Below is a small trained network, with its code and all its weights. Each question gives an input and a target symbol and asks what happens when units are switched off, that is, made to give their printed mean instead of their output.

import numpy as np


def w(rows, s, z=0):
    codes = np.array(rows[::2]) - 128.0
    scale = np.full(codes.shape[1], s)
    scale[-1] = z or s
    return codes * scale


def norm(h):
    return h / np.sqrt((h * h).mean(-1, keepdims=True) + 1e-5)


def f(y):
    return y / 2 * (1 + np.tanh(0.7978845608 * (y + 0.044715 * y**3)))


def softmax(a):
    e = np.exp(a - a.max(-1, keepdims=True))
    return e / e.sum(-1, keepdims=True)


def log_softmax(a):
    a = a - a.max(-1, keepdims=True)
    return a - np.log(np.exp(a).sum(-1, keepdims=True))


def net(x, mask):
    ids = ['αγεζλμξφψω'.index(c) for c in x.split()]
    T = len(ids)
    res = E[ids] + P[:T]
    u = 0
    for l in range(3):
        q, k, v = (norm(res) @ M[l].T for M in (Q, K, V))
        z = softmax(np.where(np.tri(T) > 0, q @ k.T / 3**0.5, -1e9)) @ v
        res = res + np.where(mask[u], z, O[l][:, -1]) @ O[l][:, :-1]
        u += 1
        y = f(norm(res) @ A[l][:, :-1].T + A[l][:, -1])
        res = res + np.where(mask[u : u + 12], y, B[l][:, -1]) @ B[l][:, :-1]
        u += 12
    return log_softmax(norm(res)[-1] @ U[:, :-1].T + U[:, -1])


Q, K, V, O, A, B = {}, {}, {}, {}, {}, {}
E = w([
[118,82,167,90,125,121],'α',
[145,122,153,139,100,140],'γ',
[115,131,126,141,110,129],'ε',
[149,130,153,133,112,130],'ζ',
[137,147,109,184,101,145],'λ',
[140,188,124,109,134,68],'μ',
[95,130,97,140,96,129],'ξ',
[2,154,107,95,63,52],'φ',
[204,184,221,88,164,130],'ψ',
[110,36,94,189,80,234],'ω',
],0.0044)
P = w([
[97,161,255,183,94,101],'0',
[187,95,64,120,185,95],'1',
[136,58,140,198,42,91],'2',
[122,158,212,111,103,162],'3',
[214,106,72,95,160,155],'4',
[125,71,124,179,42,98],'5',
[100,161,169,97,103,214],'6',
[215,115,91,77,142,201],'7',
[126,76,126,157,33,105],'8',
],0.0047)
Q[0] = w([
[209,93,155,114,22,129],'L0H1',
[89,141,152,167,153,66],'L0H1',
[61,217,90,92,254,111],'L0H1',
],0.0063)
K[0] = w([
[128,206,126,12,65,250],'L0H1',
[151,173,152,98,150,20],'L0H1',
[135,26,157,246,133,4],'L0H1',
],0.0045)
V[0] = w([
[181,253,95,225,112,119],'L0H1',
[99,102,215,179,214,163],'L0H1',
[135,97,100,237,182,238],'L0H1',
],0.003)
O[0] = w([
[190,207,87,178,75,162,126],'L0H1',
[111,129,190,135,233,211,254],'L0H1',
[123,106,131,255,180,131,99],'L0H1',
],0.0038,0.00086)
A[0] = w([
[145,177,82,89,183,112,99],'L0N1',
[127,100,164,134,102,179,102],'L0N2',
[176,137,176,103,242,132,76],'L0N3',
[187,221,143,112,107,47,169],'L0N4',
[113,98,79,151,83,116,133],'L0N5',
[93,52,102,74,249,188,145],'L0N6',
[203,254,181,99,182,59,120],'L0N7',
[186,95,135,196,115,159,156],'L0N8',
[170,199,102,203,185,178,4],'L0N9',
[41,18,236,116,104,115,119],'L0N10',
[205,117,182,141,109,170,128],'L0N11',
[92,169,135,142,111,58,45],'L0N12',
],0.0041,0.0022)
B[0] = w([
[193,132,98,122,33,166,111],'L0N1',
[72,139,121,146,167,126,172],'L0N2',
[168,144,100,99,87,67,148],'L0N3',
[95,84,86,126,111,205,172],'L0N4',
[149,109,102,84,126,54,157],'L0N5',
[236,109,194,124,141,54,159],'L0N6',
[103,97,103,254,53,134,180],'L0N7',
[140,134,86,103,140,56,206],'L0N8',
[110,199,49,126,163,175,101],'L0N9',
[114,177,38,166,114,133,252],'L0N10',
[51,142,41,101,142,106,217],'L0N11',
[186,112,75,120,138,176,98],'L0N12',
],0.0044,0.0024)
Q[1] = w([
[113,12,20,214,57,39],'L1H1',
[98,17,36,234,2,19],'L1H1',
[160,191,179,110,221,234],'L1H1',
],0.0063)
K[1] = w([
[161,111,166,95,169,253],'L1H1',
[157,127,124,81,177,254],'L1H1',
[99,103,112,192,109,43],'L1H1',
],0.007)
V[1] = w([
[116,203,120,131,165,30],'L1H1',
[72,2,105,153,167,145],'L1H1',
[176,81,185,181,106,145],'L1H1',
],0.0038)
O[1] = w([
[89,176,152,28,157,53,79],'L1H1',
[176,36,3,90,80,176,186],'L1H1',
[126,151,126,143,68,233,255],'L1H1',
],0.0032,0.00087)
A[1] = w([
[110,79,144,188,158,111,91],'L1N1',
[47,178,131,146,167,194,131],'L1N2',
[141,158,144,86,187,126,42],'L1N3',
[96,188,204,178,214,103,1],'L1N4',
[2,171,159,180,161,116,111],'L1N5',
[163,71,101,100,161,144,108],'L1N6',
[108,106,130,99,108,57,96],'L1N7',
[120,161,145,63,175,148,81],'L1N8',
[122,139,144,87,179,43,68],'L1N9',
[177,107,149,78,137,190,127],'L1N10',
[91,139,217,195,103,165,77],'L1N11',
[71,174,208,166,182,37,29],'L1N12',
],0.0053,0.0037)
B[1] = w([
[215,117,82,152,76,180,122],'L1N1',
[194,209,148,92,54,108,212],'L1N2',
[122,102,73,146,99,141,70],'L1N3',
[123,119,74,123,54,78,88],'L1N4',
[254,141,168,247,139,155,251],'L1N5',
[204,150,154,172,80,96,148],'L1N6',
[52,161,139,78,108,152,146],'L1N7',
[176,89,43,122,64,143,93],'L1N8',
[142,40,123,144,90,230,84],'L1N9',
[161,129,83,139,131,51,158],'L1N10',
[196,149,208,71,114,122,195],'L1N11',
[184,98,96,242,71,162,104],'L1N12',
],0.0041,0.0021)
Q[2] = w([
[4,122,254,78,152,209],'L2H1',
[43,114,158,169,202,130],'L2H1',
[33,188,197,220,216,230],'L2H1',
],0.0049)
K[2] = w([
[135,58,61,230,139,2],'L2H1',
[167,120,141,201,136,68],'L2H1',
[141,144,118,220,192,70],'L2H1',
],0.0057)
V[2] = w([
[57,122,82,247,114,6],'L2H1',
[193,198,22,91,30,2],'L2H1',
[38,178,199,165,112,38],'L2H1',
],0.002)
O[2] = w([
[134,183,28,108,88,152,135],'L2H1',
[182,250,210,68,198,53,255],'L2H1',
[126,239,29,98,25,34,224],'L2H1',
],0.0024,0.00085)
A[2] = w([
[60,173,116,163,138,104,147],'L2N1',
[102,87,136,65,191,207,121],'L2N2',
[72,144,138,145,122,70,81],'L2N3',
[103,249,254,155,87,173,73],'L2N4',
[101,191,251,35,111,241,3],'L2N5',
[78,61,131,57,146,122,115],'L2N6',
[106,240,132,26,168,151,39],'L2N7',
[133,197,83,128,190,112,155],'L2N8',
[85,134,81,221,99,178,124],'L2N9',
[107,100,117,181,217,233,91],'L2N10',
[104,123,137,128,114,97,50],'L2N11',
[135,15,111,109,155,105,111],'L2N12',
],0.0056,0.0034)
B[2] = w([
[207,174,140,153,190,170,154],'L2N1',
[253,96,82,109,203,18,104],'L2N2',
[198,166,113,151,169,125,135],'L2N3',
[137,187,221,158,59,206,254],'L2N4',
[221,243,70,157,129,182,175],'L2N5',
[236,189,152,118,55,73,125],'L2N6',
[207,142,84,163,109,169,142],'L2N7',
[138,184,159,92,116,209,145],'L2N8',
[127,80,139,23,104,142,169],'L2N9',
[192,242,70,64,133,36,108],'L2N10',
[215,172,112,152,161,74,113],'L2N11',
[103,180,167,193,143,188,147],'L2N12',
],0.0048,0.0046)
U = w([
[235,41,237,38,160,56,55],'α',
[79,130,143,78,199,166,18],'γ',
[68,139,128,107,220,163,80],'ε',
[191,234,39,46,189,254,249],'ζ',
[225,23,59,236,222,206,33],'λ',
[222,231,46,14,49,46,82],'μ',
[91,193,39,213,175,15,149],'ξ',
[25,212,142,52,78,19,33],'φ',
[153,179,237,192,30,216,125],'ψ',
[55,18,28,85,20,189,195],'ω',
],0.007,0.0021)

Each question gives the input, a string of symbols that net reads in full, and the target symbol t.
The units are the heads (3 rows each of Q, K, V and O) and the neurons (one row each of A and B). Each row of codes is followed by its name. A weight is (code - 128) times the scale printed after its matrix; where a second scale follows, it is the last column's (O, A, B and U).
mask holds one flag per unit, layer by layer, with each layer's heads first. A switched-off unit (its flag False) gives its mean, the last column of its rows in O or B, instead of its output. The means were averaged over made-up inputs and are rounded, as every weight is.
A unit's drop is (log p(t) with every unit on - log p(t) with that unit switched off) / (log p(t) with every unit on - log p(t) with every unit switched off).
The circuit of an input: a set's keep is (log p(t) with only the set's units on - log p(t) with every unit switched off) / (log p(t) with every unit on - log p(t) with every unit switched off). Starting from the 12 units with the biggest drops (on a tie, the unit counted first), units are removed one at a time, each time the one whose removal leaves the highest keep (on an exact tie, the one counted first), for as long as the keep stays at least 0.8.
circuit, biggest first: the units of the circuit, biggest drop first
top k neurons: the k neurons with the biggest drops, biggest first
top k neurons in layer l: the k neurons of layer l with the biggest drops, biggest first
input γ φ ζ ε ε, target μ: circuit, biggest first	L2N4, L1N5, L1N6, L2N1
input α ε φ α λ ξ ω γ, target λ: circuit, biggest first	L2N4, L2H1, L1N2, L0H1
input ξ λ γ, target ξ: top neuron	L0N8
input ξ ε φ ξ ξ, target μ: circuit, biggest first	L0H1, L1H1, L2H1
input α ω γ ξ μ ω, target ω: circuit, biggest first	L2N4, L2N9
input ε ψ φ α ε, target α: circuit, biggest first	L0N10, L2N4, L0N6, L2N5
input ε φ γ ω ξ, target λ: top 2 neurons	L1N2, L2N4
input γ ε ψ μ α α, target μ: circuit, biggest first	L0N7, L2N6, L2N4, L1N5
input α α ω φ ε, target μ: top 3 neurons in layer 1	L1N10, L1N5, L1N11
input ε ψ α ψ ψ, target α: top 4 neurons	L0N10, L2N4, L2N5, L0N3
input α α γ ξ α ε α α ζ, target ζ: top 2 neurons	L0N10, L2N1
input ζ ε α α ξ λ, target ξ: top 2 neurons	L0N5, L2N4
input ψ γ α μ λ μ, target μ: top 3 neurons in layer 2	L2N6, L2N4, L2N3
input α γ γ α, target ζ: circuit, biggest first	L2N5
input λ λ μ ζ α ε ω ψ α, target ω: top 2 neurons in layer 0	L0N7, L0N3
input λ ξ ψ α μ ε μ μ α, target μ: top 2 neurons in layer 2	L2N6, L2N4
input α α λ, target λ: top 4 neurons in layer 1	L1N2, L1N1, L1N8, L1N4
input ε ξ ψ ω ψ λ, target ω: top 3 neurons	L0N7, L2N9, L2N4
input ω λ ξ, target ω: top 2 neurons	L2N9, L2N4
input ε λ λ ψ ξ α γ ω, target λ: top 2 neurons	L0N6, L1N6
input ψ ζ ε ω ζ γ, target ω: top 2 neurons in layer 2	L2N9, L2N4
input ε α μ λ γ α ω ψ ζ, target ω: top 3 neurons	L0N3, L0N7, L0N6
input α ε φ ψ ω α ζ ξ ε, target ξ: top 2 neurons in layer 0	L0N5, L0N7
input α μ μ λ μ, target ω: top 3 neurons in layer 0	L0N4, L0N7, L0N1
input ε γ ψ α ψ ε φ ψ, target μ: top 2 neurons	L2N4, L1N10
input ξ ψ ε α α ψ λ ε α, target λ: top 4 neurons	L2N1, L2N4, L0N10, L2N3
